In the rows, 128 means zero.
Each name stands for a flat space through zero: a line, a plane or more. A row that begins with a name and a colon came from that space; any other row is followed by the name of the space it lies nearest, among the names in its block.
vodu-lik: [131 160 103 123 115 133 128 141 117 145 122 118 110 143 122 147  85 151
  91 123 139 110 126 107 133 122 150 103 126 127 136 114 158]
finos-ribo: [117 145 147 146 139 165 120 128  85 125 115 132 110 154 115 142 163 134
 110 122 132 121 149 128 108 144 117 147 107 171 107 133 106]
feve-podi: [111 145 139 133 119 135 126 115  96 141 145 145 131 144 114 115 110 135
 135 116 133 119 126 171 119 111 137 131 164 116  91 125 110]
les-nasad: [134  72 148 119 117  93 163 137 116 127 145 132 148 108 160  94 119  83
 172 106 118 129 107 151 145 121 117 132 163  87 141 149 111]
vodu-lik: [164  63  99 109 192  83 107  85 189 183 141 100 184  67 155 168 183 151
 143 105 161 133 178   9  92 144  79 197  96 111 202 123 154]
feve-podi: [144 105 138 120 124 122 148 135 159  88 114  94 132 135 138 116 155 109
 150 139 135 124 112 106 134 147 128 124  85 112 145 145 143]
vodu-lik: [107 154 138 121 153 150 103 148  79 201 126 166 111 156 122 147 100 168
  65 112 123 112 123 151 107 108 134 135 159 171  93  93 115]
setas-vot: [133  70 100 161  93  85 158 138   7 176 194 194 128  53 158 112  71  62
 144  56 105 140 166 131 158  98  72 125 246 146 171 153  57]
setas-vot: [129 180 123 139  71 171 134 143  76  85 155 124  91 208  62  91 107 137
 100 132 165  87  84 141 116 106 142  67 110 173  69 125 107]
feve-podi: [113 117 162 121 148 130 100 107 192 101 139 158 153 124 109  90 179 126
 165 172 107 163  98 195 118 115 118 141 131 139  77 119  91]
les-nasad: [129 108 108 157 108 114 136 126  90 120 151 160 123  76 138 125 118  87
 146 115 103 156 160 132 154 124  98 123 171 148 156 147  92]
vodu-lik: [127 123 153 109 118 125 132 123 180  88 136 117 145 157 110  82 143 125
 162 157 136 126  74 170 124 116 144 112 113 101  87 127 126]
finos-ribo: [ 78 169 134 165 174 153  86  83  54 211 120 188 130  88 136 188 124 159
 111  98  99 156 227 177 107 129 119 203 205 142 106 116  96]
finos-ribo: [130 137 106 120 123 105 130 126 190 113 105 113 134  93 149 142 101 127
 142 153 107 152 132 130 160 135 155 114 128  81 162 127 172]
vodu-lik: [122 132 146 118 123 137 137 171 123 125 107 137 104 150 139 119 110 121
 101 141 104 126  91 158 146 126 144 101 126 147 116 120 129]
feve-podi: [101 105 215 139 156 170 136 161 106  88  81 148 108 158 148 109 210  88
 139 151  79 149 111 203 128 161 115 158  98 178  83 148  75]
setas-vot: [138  82 122 129 110  96 156 140  67 161 167 147 136 106 149 108  93  95
 139  80 131 114 126 121 136 108 103 125 183 119 149 140 101]
les-nasad: [133 131 109 125 133 121 115 139 164 126 117 134 122 104 134 141 123 132
 112 150 109 149 128 116 144 130 129 114 121 145 150 117 141]
finos-ribo: [136 122 121 114 132 119 119 137 162 131 132 131 132 127 125 121 126 136
 119 143 127 132 105 121 129 119 128 115 121 137 130 114 134]
finos-ribo: [109 118 145 150 180 143  92  87  98 172 136 163 147 101 126 156 186 142
 132 110 123 148 191 130  90 136  86 201 146 166 114 126  83]
vodu-lik: [137 136  96 127  85 107 152 153 125 113 131 125 112 112 139 121  62 108
 125 128 116 129 112 130 170 117 150  77 153 103 156 133 151]
les-nasad: [110 232 115 141 121 192 112 121  84 135  90  92  86 204  88 179 104 194
  64 126 166  84 156 109 101 144 178 120  84 138  94 111 174]
vodu-lik: [143  42 130 125 144  74 142 128 156 134 147 150 162  48 176 112 150  74
 178 119  95 168 137 120 151 129  83 152 162 113 181 147 102]
vodu-lik: [138 118  88 158  93 104 150 106 106 101 146 125 131  69 140 135 107  88
 167 110 122 148 178 104 159 135 114 122 157 100 180 161 126]
finos-ribo: [134  72 173 120 145 113 151 105 166  86 122  99 164 123 148  99 197  93
 201 131 133 135 121 136 118 152 112 169  98  82 129 160 118]
feve-podi: [147 135 115  98  95 113 160 156 138 123 127  86 121 169 130 111  71 136
 115 121 157  85  75 107 139 117 167  81 113  80 135 123 178]
setas-vot: [125 115 124 163  88 128 152 136  68  92 147 154 110 101 131 108 121  71
 153 115 104 147 146 153 158 129 105 110 164 149 138 160  82]
feve-podi: [129 108 138 125 173 124  90 101 220 106 117 137 155  91 126 133 204 133
 154 174 107 176 139 127 118 142 104 162  94 149 132 122 118]
feve-podi: [107 119 158 130 164 129  80  72 209 104 148 166 172 102 100  98 204 135
 185 176 109 180 126 197 105 116 106 169 138 136  73 119  81]
setas-vot: [107 179 119 175  83 159 153 119  32 101 117 126  92 133 123 148  93 106
 133 102 123 122 183 153 149 144 147 120 155 116 126 160 121]
feve-podi: [153 122  86 136 111 110 147 112 116 125 137  91 132 107 134 151 112 123
 136 101 158 112 165  52 131 141 122 127 114  99 183 146 159]
feve-podi: [128 142 107 128 152 120 104  75 166 146 132 111 157 106 119 157 143 162
 146 127 151 133 171  98 105 133 129 165 121  92 139 123 153]
les-nasad: [138  94  95 154 119 108 114 120  87 149 185 185 133  68 119 119 128 100
 129 108 115 155 156 110 134 104  68 126 182 189 151 131  66]
setas-vot: [118 126 123 135 140 117 121 120 129 148 122 145 134  92 147 145 118 125
 134 125 106 150 155 141 139 130 127 145 157 116 143 128 128]
les-nasad: [130 142 119 130 123 137 114  90  96 150 175 128 145 158  84 115 131 158
 130 102 180  95 133 111  84 105 116 140 138 131  92 120 109]
finos-ribo: [180  22 148  80 102  79 164 149 147 111 216 114 170 171 106  19 152  92
 168 106 188  78  10  93 100  83  80  93 114 131 109 133  84]
les-nasad: [138  95 124 117 152 105 103 120 222 106 130 142 152  81 133 117 170 119
 152 173 101 175 115 127 138 128 107 132 113 143 146 120 122]
les-nasad: [120 130 129 155 118 138 131 115  89 114 136 143 122 113 123 129 141 107
 143 118 120 140 159 140 131 134 111 138 144 143 127 146  98]
setas-vot: [147 160  88 138 158 167  64 115 151 137 141 135 113 143  68 162 186 185
  60 153 160 129 150  39  83 129  88 129  60 248 126  94 115]
les-nasad: [133 114 102 149 112 118 126 127  75 148 166 163 123  96 123 126 110 110
 121 102 124 136 152 114 134 111  94 122 172 164 145 132  90]
finos-ribo: [126 131 147 121  93 129 166 149 102 102 125 108 117 166 132  99  96 108
 142 119 135 101  91 159 142 125 156 100 133  89 110 143 137]
setas-vot: [118 109 145 124 128 108 145 130 142 123 115 131 139 104 159 120 117 104
 161 130 101 145 125 168 150 132 140 136 154  82 136 140 133]
finos-ribo: [126 163  95 130 128 133 107 137 146 141 114 137 110 112 124 158  97 152
  90 146 113 142 141 116 143 125 143 107 130 147 145 108 152]
vodu-lik: [116  78 174 141 125 123 151 160 115  90 116 163 120 101 163  94 160  58
 163 141  68 167 111 194 163 139 105 129 149 150 126 155  75]
setas-vot: [120 162 136 126 126 150 114 127 162  97 111 120 119 155 106 124 140 145
 123 162 126 132 111 151 126 131 150 114  99 135  99 120 139]
[148 101 150 107 143 126 137 132 207  75 101  79 141 146 134 115 189 121
 153 161 139 128  97  98 122 155 130 132  48 113 139 139 154] | vodu-lik
[114 130 135 161 107 134 156 148  99  84  87 135  99  88 167 145 122  73
 148 135  72 165 166 161 180 160 135 123 142 122 162 163 123] | les-nasad
[109 152 101 175  76 127 144 116  39 120 158 170 109  88 124 126  71  89
 147 100 104 147 175 173 163 113 124 109 213 124 132 152  90] | vodu-lik
[146  87 159  98 108 111 172 151 130 107 136  91 139 173 139  81 125 105
 155 113 155  88  65 128 125 124 138 111 108  83 118 143 138] | setas-vot
[118 111 187 110 163 152 121 158 150 119  96 133 122 169 135 113 184 129
 115 154 110 129  85 162 113 141 126 142  87 165  90 119 111] | vodu-lik
[127 127 136  92 139 107 120 147 224 120 105 123 140 126 142 113 113 141
 131 174 104 146  73 164 148 119 162 105 119  95 122 105 164] | finos-ribo
[109 209 121 133 107 170 113 122 109 122 118 118 102 188  84 138  95 174
  93 139 150 101 121 153 114 119 172 102 117 130  77 110 149] | setas-vot
[148  66 145 111 116 101 149 151 146 105 157 135 142 126 135  74 144  88
 155 131 125 129  72 134 136 113 102 108 129 136 129 137  98] | setas-vot
[114 127 150 109 136 111 143 127 156 138 104 116 143 126 159 126 103 128
 153 131 113 130 115 174 141 130 165 139 148  55 123 129 159] | setas-vot
[130 228 114 130  99 200 118 124  79 113 123  75  86 252  49 143 115 201
  60 123 210  49 113  82  78 128 169  93  53 159  68 109 163] | setas-vot
[115 127 172 121 145 143 131 119 149 106 106 112 138 157 129 116 168 129
 153 142 129 125 115 164 113 143 141 152 103 105  94 135 128] | feve-podi
[138 142 110 102 144 128 110 157 155 166 117 125 117 145 126 147 103 168
  69 138 134 114 102  95 123 118 141 107 108 154 136  93 160] | les-nasad
[115 171 137 127  53 148 149 154  77  92 168 148 100 201  76  57  60 120
 123 132 142  94  48 213 140  80 163  48 168 131  46 122  98] | setas-vot
[132 104 140 116 161 120 109 117 183 128 125 131 150 113 131 125 173 134
 141 149 122 147 122 123 116 133 112 151 107 137 129 120 123] | finos-ribo
[128  36 184 126 159 106 133 124 135 120 154 165 164  98 150  79 208  73
 186 125 103 158 110 165 117 127  67 172 146 151 115 148  52] | les-nasad
[124 164  95 123 164 129  95 106 141 193 111 122 133 111 132 190 105 187
  87 119 140 125 176  85 110 131 142 156 129 118 151 100 173] | feve-podi
[125 165 126 128 150 154  81  68 186 109 143 113 153 156  68 128 186 180
 141 158 170 126 137 117  78 125 126 153  83 138  81 112 128] | les-nasad
[124  95 143 144 108 111 159 119  96 105 142 135 139 102 148 104 130  78
 181 108 115 139 140 158 145 131 115 138 163  96 136 161 100] | les-nasad
[127 154 119 125 128 146  95 130 158 118 142 148 120 147  87 116 139 153
 101 161 131 135 101 136 117 110 125 103 113 181  95 103 114] | setas-vot
[127 170 118 116 110 125 136  98 200  81 102  72 140 143 120 132 112 148
 163 157 147 123 123 136 137 140 184 116  95  40 125 134 194] | les-nasad
[137 132 136 146  78 156 133 150 125  35 154 142 100 163  77  68 161  90
 137 166 126 135  75 153 139 118 109  68  97 201  88 142  74] | setas-vot
[120 139 153 111 121 124 134  82 168 103 142  97 165 164 104  93 138 144
 186 134 164 108 103 169 103 118 157 143 124  48  77 133 142] | feve-podi

Rows lie near named flat spaces through zero. A row that begins with a name and a colon came from that space; any other row is followed by the name of its block's space that it lies nearest.
moki-vob: [120 131  97 116 151 106 139 148  82 113 176 138 114 153 146  86 110 136
  80 133 154  82 120  73 100 155 152  99 124 146 140 133 134]
labag-doku: [144 142 108 143 129 130 141 163 133 123 114 128 142  99 120 105 144 148
 137 122  95 162 121 135 133 140 130 114 126 106 151 139 113]
moki-vob: [133 109 138 122 142  89 150 159 126  97 137 126 146 153 166 110 143 133
 143 136  89 133 156  94 139 127 136 126 130  64 104 101 132]
nukam-bogur: [125 106 129 144 112 110  96 175  97  65 107 107 168 169 171 149 125 129
 131 145 105 130 120 148 198 125  94 133 156  80  91 130 167]
labag-doku: [136 118 132 138 142 126 121 141 101 124 131 118 133 121 131 120 105 130
 124 120 146 112 114 140 138 155 125 131 139 131 151 151 130]
nukam-bogur: [156 122 144 124 138 145 120  71  90 174 125 121 137  70 126 103 135 117
 120 120 158 106 136  98  72 162 135 123 118 150 131 116 141]
miti-rogo: [ 78 187  84 144  93  71 147 169 198 110 132 179 128 175 151 154 183 134
 134 146  54 159 110 141 195  95 106 106 109 127  91 131 150]
miti-rogo: [104 133 123 136 159 108 174 190 168 111 175 145  82 173  95 125  77 142
 132 116 144 115 115 160 153 114 140 140 141 129 186 157  74]
miti-rogo: [111 182  89 166  85 105 131 160 143 119 125 169 142 132 120 137 166 135
 112 153 101 127  99 139 171  93  79 102 130 139  87 115 159]
labag-doku: [ 98 130 140 120 134 126 151  95 162 151 168 147  91 154 122 144 107 106
 130 122 157 102 132 143 123 112 118 140 130 155 138 121 127]
nukam-bogur: [ 95 159  32 134  78 134 151  99 118  96 173 175 128 135 178  88 188 109
  59 148 105 137 135  91 137 123 106  55 100 155 125 116 179]
miti-rogo: [135 104 170 127 168 100 141 139 127 140 138 111 133 131 149 124 102 125
 164 110 126 115 133 138 134 164 132 152 143  94 146 136 125]
moki-vob: [182 106 174 125 140  98 100 118  96 135  80 123 140  94  95 132 141 139
 122 138 155 103 157  74 107 126 193 151  88 148  97 131  86]
labag-doku: [128 111 112  97 151 160 175  85 126 146 179 124 109 111 151  72 129 116
 122 112 127 138 163  88  54 150 143 104 125 106 167  95 125]
labag-doku: [149 125 164 168 102 111 159 109 153 129 131 171 119 112  75 145 143 110
 126 151 164  93 164 132 153  50 104 147 118 136  94  83 104]
moki-vob: [139 124 114 138 115 151 133 153 132 105 108 111 156 111 142 116 146 137
 149 126  81 179 132 149 143 127 103 118 146  73 133 117 136]
moki-vob: [113 130 102 118 139  90 138 135 103 109 168 150 113 162 153 105 126 126
  85 137 145  87 130  79 125 144 157 106 108 154 128 139 134]
miti-rogo: [ 95 136 152  99 158  99 122 143 201 145 121 134  68 181  86 185  90 139
 149 108 143 133 114 160 147 122 200 172  96 189 166 197  55]
nukam-bogur: [163 106 172 149 129 145 122  43 116 185 103 120 149  43 136 127 143  93
 155 105 149 126 145 156 120 172 112 145 115 145 151 138 147]
moki-vob: [132 132 127 101 165 135 136 183  97 127 156 106 117 154 106  96  85 163
 120 132 142 102 112  83  62 126 141 123 165  97 119  95 112]
moki-vob: [104 145  97 138 108 130 149 173 153  94 141 136 138 159 145 126 141 136
 137 139  81 158 120 147 159  99  85 111 154  79 114 103 147]
miti-rogo: [154  87 132 132 142 135 150 111 111 104 148 138  99 115 100 105 107 119
  92 122 184 104 167 110 124 124 180 132  96 159 184 152  69]
miti-rogo: [ 86 113 152 119 109 134  84 108 159 117 105 107 131 183 163 204 110 102
 159 125 120 142 111 199 193 122  93 163 148 131 106 152 168]
miti-rogo: [145 161 153 118 169 121 124 161 120 190 118 110 130  97  91 113 106 163
 159 115 126 116  90 111  63 157 137 138 150 122 123 119 114]
moki-vob: [134 101 150 133 140  73 152 125 126 109 142 139 146 142 180 116 150 112
 141 132 103 116 166 101 157 141 135 131 114  86 110 114 143]
nukam-bogur: [160  98 207 153 138  71 151 114 190 140  83 140 143 101 124 163 160 112
 200 118  93 154 180 158 187 114 149 180  95  90 122 134  87]
nukam-bogur: [120 128 113 125 132  95 128 129 121 115 134 138 132 140 162 120 144 125
 115 128 113 125 132 108 146 155 151 116 105 137 132 151 137]
moki-vob: [ 84 169  97 100 116 123 121 176 167 110 141 145  88 205  89 159 115 156
 105 150 126 126 102 112 119  66 146 124 130 156  93 118 103]
labag-doku: [111 119 125 112 157 138 134 128 121 139 157 111 113 141 147 116  91 125
 132 107 140 120 112 141 112 169 130 129 145 130 171 151 133]
labag-doku: [122 156 105 137 113 127 148 158 177 123 114 144 127 123 111 131 157 144
 145 129  80 177 125 145 145 104 127 120 118 113 134 130 106]
labag-doku: [145  87 147 107 115 148 133  79 107 109 137 124 128 134 135 120 139 108
 110 148 152 112 185  77  92  86 137 129 121 108  87  66 130]
nukam-bogur: [164  96 200 129 143 106 109 153 130 121  79 100 153 128 110 159 120 139
 176 134 119 130 150 129 141 104 139 175 140  76  84 106 103]
nukam-bogur: [152 113 171 190 129  59 192 191 151  90 146 163 152 135 124 121 140 124
 164 147 104 106 164 142 204  75  79 146 150  41  99  79 117]
miti-rogo: [113 145 155 119 120 127  76 113 147 159  85 116 127 139 112 188 120 128
 150 126 135 128  95 162 142 127 126 158 128 168  98 153 138]
miti-rogo: [124 141 109 149  71 167  81 100 107 115  98 133 141 121 109 164 140 114
  95 150 158 120 108 157 157  90  83 122 135 173  91 125 164]
nukam-bogur: [180  98 199 166 124  79 162  54 160 166  93 156 160  45 143 130 195  89
 181 120 104 139 200 128 160 134 135 155  77 103 119 112 118]
nukam-bogur: [ 76 148  22 104  84 175  75  92  78  94 142 120 136 154 204 118 147 113
  53 131 121 147  86 127 138 181 113  65 119 189 144 177 210]
labag-doku: [171  95 168 154 153 136 168 123  98 138 155 127 129  86  99  90  99 120
 134 123 174  88 157 120 102 122 111 140 150  97 151  92 106]
moki-vob: [158  99 145 133 144  94 129 106  89 123 125 130 146 102 157 103 143 117
 117 126 138 105 158  88 129 166 162 126  99 128 132 139 128]
labag-doku: [142  59 101 138 105 158 146  97  84  43 162 135 117 142 147 101 120  95
  63 140 180 111 189 113 161 104 143 111 109 132 168 131 112]
[181  96 213 122 172 110 110 130  95 163  94  93 146  94  99 130 101 140
 167 122 155  95 142 102  86 143 155 173 140 100 103 108 101] | nukam-bogur
[ 90 109 104 109 122 138 115 106 126  98 155 127 103 180 160 145 105 107
  97 124 152 118 126 143 155 139 139 125 120 164 155 165 140] | labag-doku
[176 123 141 125 114 151  83 130 117 126  49 107 145  81  76 144 150 153
 128 134 127 162 137 114 113 111 179 142  97 147 114 144  79] | moki-vob
[154 138 117 158 114 107 143 130  96 125 129 148 161  88 143  92 167 127
 115 142 114 116 138  97 130 133 104 102 124 107 104  99 155] | miti-rogo
[129 133 104 157  81 128 158 139 180  82 119 169 118 133  97 142 169 124
 116 149 108 163 163 144 182  50 124 121 101 125 123 116  91] | labag-doku
[111 136 126 136 124 148 133 107 141 150 143 131 119 123 127 136 114 114
 135 118 141 125 112 165 132 133  94 130 145 142 147 132 146] | moki-vob
[113 145 120 100 141 109 137 133 171 140 125 138 103 145 121 134 142 142
 136 122 102 153 133 107 110 128 181 129  95 145 136 145  93] | miti-rogo
[100 158 115 170  87  60 135 147 156 105 122 167 171 151 193 152 189 110
 147 149  57 138 120 153 226 118  61 114 128  93  67 116 201] | miti-rogo
[103 121 145 167 140  64 165 177 163  98 161 155 122 175 151 146 107 115
 151 124 118 106 123 182 225 126  97 147 142 103 150 155 129] | miti-rogo
[ 87 146  93 131  92 123 146 102 185 111 148 172  94 163 127 155 152 107
 105 136 125 141 138 149 171  88 130 118  95 175 137 145 121] | labag-doku
[101 168  70 147  81 136 208 135 248 106 148 194  90 130  92 126 192 127
 131 135  65 208 165 154 163  43 128 101  87 124 160 113  72] | labag-doku
[148 101 209  92 202  82 119 116 141 188 105  94 121 116 134 140 100 135
 191  92 127 120 137 113  91 196 202 180 109 123 149 164  88] | miti-rogo
[138 115 175 143 103 172 126  74 201 161  76 119 127  85  92 184 141 105
 191 110 116 187 148 215 158  94 103 173 125 125 145 133 104] | nukam-bogur
[ 81 124 127  99 136 146 139  98 182 144 150 118 104 164 162 152 115 108
 159 106 106 160 126 170 132 142 118 138 137 123 157 141 142] | moki-vob
[138  97 212 124 157  54 148 112 149 144 134 138 131 153 145 151 130 110
 171 135 129  86 173  98 139 112 143 172 119  91  75  89 122] | moki-vob
[113 139 121 119 144 123 139 116 156 153 141 137 101 126 121 129 119 126
 132 109 133 134 118 141 122 152 155 130 109 164 171 165 106] | nukam-bogur
[110 121 110  99 106 171  65 102 120 117  85  92 138 142 152 166 130 124
 123 124 117 168 109 153 136 146 137 131 124 153 124 164 152] | nukam-bogur
[125 192 120 162 134  93 178  86 161 219 163 191 108  61 103  99 160 116
 129 114 138  96 109 125 101 154 111 107  99 189 152 132 135] | labag-doku
[135 119  81 139 135 163 140 125  76 118 155 112 147  90 170  69 123 124
 106 110 124 139 115 135 117 193 105  88 145 113 190 148 161] | moki-vob
[181  96 147 155 124 134 132 138 102 108  85 104 186  67 152 101 162 130
 161 125  82 171 159 133 147 147 112 128 134  50 128 112 135] | moki-vob

Each name stands for a flat space through zero: a line, a plane or more. A row that begins with a name and a colon came from that space; any other row is followed by the name of the space it lies nearest, among the names in its block.
vut_fek: [160 138 144 116 113 122 145 113  93 121 128  89 124  81 139 108 108 156
  99 106 140 128 136 127 158 104 170 123 102 166 137 132 146]
vut_fek: [ 88  85  89 124  53  81 179 156  53 186  34 128 102  94 152 150  71 118
  84 111  86 147 215 152  99 176 116  97  97 110  72 153  76]
kop_gim: [110  95 162 111 175  76  94 155  84  94  99 143 108 135  62  93  96 143
 118 142 118 116 114 119  88 125 149 141 172 105 155 136 166]
pame_giz: [100 109 145 127 152 119 109 138 108  84 143 146 122 148  91 113 137 140
 129 132 131 130 113 118 123 101 154 141 158 105 154 138 151]
pegu_valol: [119 122 109 143 149 118 122 117 138 134 104 129 130 138 132 118 123 122
 145 122 112 115 117  90 123 135  80 143 167 123 113 139 115]
kop_gim: [190 157 172  98 100 161 138 108 139  96 199  95 137  77 126 125 153 151
 107 123 194 136 114 169 168  95 223 138  75 164 167 108 164]
kop_gim: [124  72 135  91  73 137 127 168 116 123 135 146 122 105 107 147 150 125
 104 140 178 129 142 206 102 160 182 106  72 103 137 117 137]
vut_fek: [131 191 159 142 175  81 143 102 108 126 121 100 110 134  93 108  73 144
 128 125  77 158 130  69 140  93 118 152 205 140 128 143 151]
pame_giz: [108 151 161 141 196 114  95 134 105  87 145 148 126 172 101 105 118 140
 135 144  94 128 111 103 123  84 149 139 155 125 166 125 155]
pame_giz: [140  86 155 101 112  77 141 132   6  96  78  82 104  50 117  70  69 186
  60  88 133 115 155 122 148  91 211 115 100 165 148 156 165]
pegu_valol: [149 152 128 127  96 105 164 104 107 146 101 110 121  85 154 134  93 120
 106 117 116 140 171 125 127 133 150 165 117 139 111 134  92]
pame_giz: [184 190 150 123 151 101 137 122 127 181  99  93 122 107 139 122  66 128
 118 138  92 130 142 130 121 149 109 108 108 178 115 104 137]
pame_giz: [ 97 112 138 136 174 116  98 125 143  81 143 156 126 164  80 113 147 125
 154 139 131 123  92  92 110 110 119 174 204  87 150 141 141]
pegu_valol: [124 118 102 148 160 111 113 115 132 139  81 134 133 137 150 111 112 116
 145 123 101  98 121  84 111 142  71 152 157 130 111 137 100]
vut_fek: [ 82 101  86 142  92 163 124 151 181 147 135 199 143 179 157 188 180  69
 157 158 130 132 150 173  83 177  98 142 102  67 107 114  59]
kop_gim: [134 159 110 147 143 129 132 116 157 162 114 126 134 146 151 138 118 111
 148 132  98 128 129 106 126 144  71 127 143 137 104 123 106]
pegu_valol: [ 82 148 110 158 116 136 160  97 137 108 158 127 126 151 123 143 149 130
 144 107 113 167 132  77 166  85 113 154 197 101 114 161 113]
kop_gim: [ 92  70 118 112 109 114 115 178 113 141  98 165 117 144 103 145 129 112
 121 148 130 125 144 174  78 174 123 101 111  87 120 125 123]
kop_gim: [104 120 167 118 164 124  95 163  96  87 156 155 122 163  85 117 132 144
 120 150 122 133 117 152 115 100 181 107 119 114 173 118 171]
kop_gim: [108 156 145 145 126 184 134 112 103  64 216 125 144 148 153 124 177 164
 118 108 137 150 121 123 204  31 209 111  90 150 174 133 152]
pame_giz: [109 117 116 138 125 145 124 126 128 112 139 142 135 142 142 131 150 126
 134 124 130 124 126 122 136 114 131 133 124 119 133 133 116]
pegu_valol: [ 69 165 144 152 132 152 140 128 117  83 198 157 129 185 114 152 160 133
 134 135 103 179 140 123 158  61 176 131 146  98 154 137 132]
kop_gim: [141 179 129 144 155 145 123 124 165 155 145 132 138 161 146 144 127 113
 149 146 100 135 123 126 130 132  95 113 121 144 123 106 123]
pame_giz: [134 169  89 185 183 145 113  74 140 126 103 134 158 152 225 105 126 113
 158 110  74  85 123  44 151  95  71 178 132 166 121 133  63]
vut_fek: [123 151 150 129 139 160 114 125 169  92 197 155 139 161 110 146 174 117
 148 150 152 143 106 145 132 105 164 154 133 106 159 113 137]
vut_fek: [ 77 145 128 139 114 107 149 141 124 136 127 163 114 165 105 165 118 102
 131 148  90 173 168 137  99 135 130 147 161  76 114 135  99]
pegu_valol: [197  90 112 106 136  97 104 133 122 178  33 109 132  67 168  96  81 115
 115 128 139  56 128 140  80 203  87 133  77 170 107 109 105]
pegu_valol: [ 76 162 161 142 137 164 122 149  99  73 208 174 134 190 127 152 164 135
 121 149 105 169 148 162 149  57 220 114  86 108 180 116 137]
pame_giz: [154 148 156 114 147  96 128 133 111 141 111 107 115 111 101 114  86 139
 115 135 116 132 130 130 117 135 135 120 136 146 131 121 155]
vut_fek: [130  11  77 107 114 128  94 173 103 163  45 119 130 100 147  96 128 143
 118 107 157  57 104 146 106 193  60  47  80 147 102 133 142]
[ 97 160 143 151 209  94  97 139 139 128 114 159 120 197  88 122 101 113
 159 159  65 134 112  87  91 127  76 142 203 103 133 125 136] | pegu_valol
[107 149 154 143 162 142 119 113  89  62 179 123 132 147 123 100 143 166
 121 112 119 138 112  94 178  41 186 132 138 143 173 142 162] | kop_gim
[107 184 174 130 183  91 119 147 140 129 150 146 108 184  50 141  97 121
 144 168  81 174 123 122  98 122 121 129 199  97 140 118 165] | pegu_valol
[144 166 156 113 150 118 119 147 190 159 152 137 120 159  68 156 123 105
 153 170 127 154 109 156  92 169  97 118 165 106 123 101 156] | pame_giz
[140  56  89 120 129 170  83 150 168 137 115 145 151 133 158 119 177 119
 150 129 174  65  84 150 114 172  77  93  82 134 125 113 126] | vut_fek
[171 134 135 101  66 116 172 113 123 154 119  86 117  58 129 138 107 133
  99 113 161 145 155 156 138 150 159 135 106 144 108 130 125] | pegu_valol
[127 188 173 122 127 102 151 133 107 128 148 133 112 135 100 149  93 122
 109 151  97 176 167 153 116 112 186 144 128 118 141 117 132] | pegu_valol
[214 138 147  90  88 121 147 103 165 152 126  84 127  46 124 127 117 123
 114 125 192 118 122 159 123 169 150 162 109 154 119 112 133] | kop_gim
[131 101  79 143 131 149 109 128 171 164  93 147 147 142 177 136 147  97
 156 131 127  87 117 122 106 176  49 124 111 128  99 119  84] | vut_fek
[162 176 174 114  98 151 154 101 114  85 199 104 131  91 132 131 143 150
 100 120 163 158 141 154 174  69 241 156  87 152 167 120 145] | vut_fek
[133 179 136 144 136 174 130 119 149 122 187 129 145 157 158 144 156 131
 138 133 120 145 123 136 167  90 146 105  92 151 145 110 133] | kop_gim
[212 159 139 111 155  68 132  91 172 179  63  81 117  68 108 104  63 110
 139 132 132 103 111  91  90 191  62 189 192 152  95 121 123] | kop_gim
[160 133 129 108  81 111 168 110 138 156 117  86 115  72 112 136 109 132
 114 112 156 147 140 133 138 152 126 137 146 135 100 138 132] | pegu_valol
[181 100 141  88 100 131 122 149 131 150 117 105 126  78 122 122 123 136
 107 132 176 106 121 185 115 169 149  94  68 154 130 106 155] | pegu_valol
[ 61  99 105 155 111 155 141 118  71  69 155 136 133 146 154 116 164 160
 116  89 120 140 137  92 186  49 167 120 129 119 144 167 123] | kop_gim
[ 89 120 127 144 185  90 102 147 107 127  88 153 117 174 100 112  98 124
 142 142  74 121 123  92  94 132  83 127 181 106 126 137 132] | kop_gim
[117 151 160 127 168 121 107 146 126 111 153 144 123 165  91 127 123 132
 134 152 109 142 116 134 116 111 145 119 143 119 154 116 159] | pame_giz
[100 117 125 149 151 136 114 120  77  82 130 140 136 142 159 101 135 148
 119 111 107 112 131  98 151  73 161 137 112 139 155 143 121] | pame_giz
